Below are the code and all the weights of a small trained network. Each question names an input and a class and asks about switching units off, where a switched-off unit gives its printed mean instead of its output.

import numpy as np


def w(rows, s, z=0):
    codes = np.array(rows[::2]) - 128.0
    scale = np.full(codes.shape[1], s)
    scale[-1] = z or s
    return codes * scale


def f(y):
    return np.maximum(y, 0)


def log_softmax(a):
    a = a - a.max(-1, keepdims=True)
    return a - np.log(np.exp(a).sum(-1, keepdims=True))


def net(x, mask):
    res = np.array(x, float).reshape(1, 5) / 4 @ E
    y = f(res @ A[0][:, :-1].T + A[0][:, -1])
    res = res + np.where(mask, y, B[0][:, -1]) @ B[0][:, :-1]
    return log_softmax(res[-1] @ U[:, :-1].T + U[:, -1])


A, B = {}, {}
E = w([
[55,100,235,144,210],'x0',
[62,254,187,141,232],'x1',
[213,82,145,103,178],'x2',
[161,198,117,242,207],'x3',
[72,101,161,189,87],'x4',
],0.0071)
A[0] = w([
[122,100,127,19,166,167],'n0',
[120,112,187,201,114,161],'n1',
[175,202,117,95,90,137],'n2',
[139,138,117,146,143,95],'n3',
[132,160,159,101,113,103],'n4',
[160,193,157,124,174,200],'n5',
[152,100,112,159,78,225],'n6',
[195,78,170,140,103,254],'n7',
[109,114,123,109,134,119],'n8',
[145,119,208,80,77,111],'n9',
[124,107,99,140,111,177],'n10',
[40,130,109,129,84,168],'n11',
[101,157,183,154,128,148],'n12',
[112,121,144,155,112,183],'n13',
[157,126,159,100,146,177],'n14',
[116,105,103,40,150,189],'n15',
[153,250,51,78,112,120],'n16',
[54,112,134,152,181,177],'n17',
[115,126,177,55,102,123],'n18',
[146,148,122,162,191,155],'n19',
[74,130,146,153,153,156],'n20',
[137,123,140,75,145,165],'n21',
[128,73,112,139,181,206],'n22',
],0.013,0.0032)
B[0] = w([
[84,47,35,85,170,244],'n0',
[162,137,175,73,128,219],'n1',
[100,165,158,176,61,197],'n2',
[132,144,94,145,144,154],'n3',
[86,87,100,123,109,155],'n4',
[131,78,112,138,20,254],'n5',
[181,109,134,18,124,230],'n6',
[160,117,126,23,81,231],'n7',
[125,125,63,186,156,154],'n8',
[100,102,80,151,113,211],'n9',
[151,53,139,56,152,183],'n10',
[112,87,189,137,94,232],'n11',
[170,156,223,24,9,226],'n12',
[194,135,148,64,158,176],'n13',
[141,101,41,17,135,183],'n14',
[51,94,135,38,253,231],'n15',
[99,208,133,180,120,236],'n16',
[241,164,165,68,145,252],'n17',
[86,73,65,147,209,222],'n18',
[172,140,131,125,60,232],'n19',
[179,164,153,65,117,226],'n20',
[106,63,50,35,175,187],'n21',
[214,68,87,99,60,189],'n22',
],0.0062,0.0073)
U = w([
[139,61,60,121,140,210],'0',
[111,127,152,174,181,6],'1',
[140,172,92,189,87,66],'2',
[83,139,158,132,169,94],'3',
[161,169,253,103,96,178],'4',
],0.011,0.0022)

Each question gives the input, the list of numbers given to net, and the class t.
The units are the neurons (one row each of A and B). Each row of codes is followed by its name. A weight is (code - 128) times the scale printed after its matrix; where a second scale follows, it is the last column's (A, B and U).
mask holds one flag per neuron, in row order. A switched-off neuron (its flag False) gives its mean, the last column of its row in B, instead of its output. The means were averaged over made-up inputs and are rounded, as every weight is.
A unit's drop is (log p(t) with every unit on - log p(t) with that unit switched off) / (log p(t) with every unit on - log p(t) with every unit switched off).
The circuit of an input: a set's keep is (log p(t) with only the set's units on - log p(t) with every unit switched off) / (log p(t) with every unit on - log p(t) with every unit switched off). Starting from the 12 units with the biggest drops (on a tie, the unit counted first), units are removed one at a time, each time the one whose removal leaves the highest keep (on an exact tie, the one counted first), for as long as the keep stays at least 0.8.
units of the circuit, in order: the units of the circuit, biggest drop first
top k neurons: the k neurons with the biggest drops, biggest first
drop when u is switched off: that unit's drop, to one decimal
input [-7,2,-5,-3,-8], class 2: units of the circuit, in order -> [n16]
input [-8,-5,-4,0,-5], class 2: units of the circuit, in order -> [n16, n2]
input [-7,-2,-3,-3,6], class 4: units of the circuit, in order -> [n0, n18]
input [0,-6,2,1,7], class 4: top 2 neurons -> [n0, n18]
input [-5,4,-5,1,2], class 2: units of the circuit, in order -> [n16, n15]
input [-8,3,-3,-4,6], class 2: top 2 neurons -> [n12, n17]
input [-6,-3,1,3,3], class 4: top 2 neurons -> [n0, n18]
input [7,5,3,-4,0], class 0: top 4 neurons -> [n0, n18, n21, n14]
input [3,2,-6,-7,-5], class 0: drop when n0 is switched off -> 0.2
input [-3,7,6,3,-6], class 2: drop when n16 is switched off -> 0.2
input [-6,8,3,3,1], class 2: drop when n5 is switched off -> 0.1
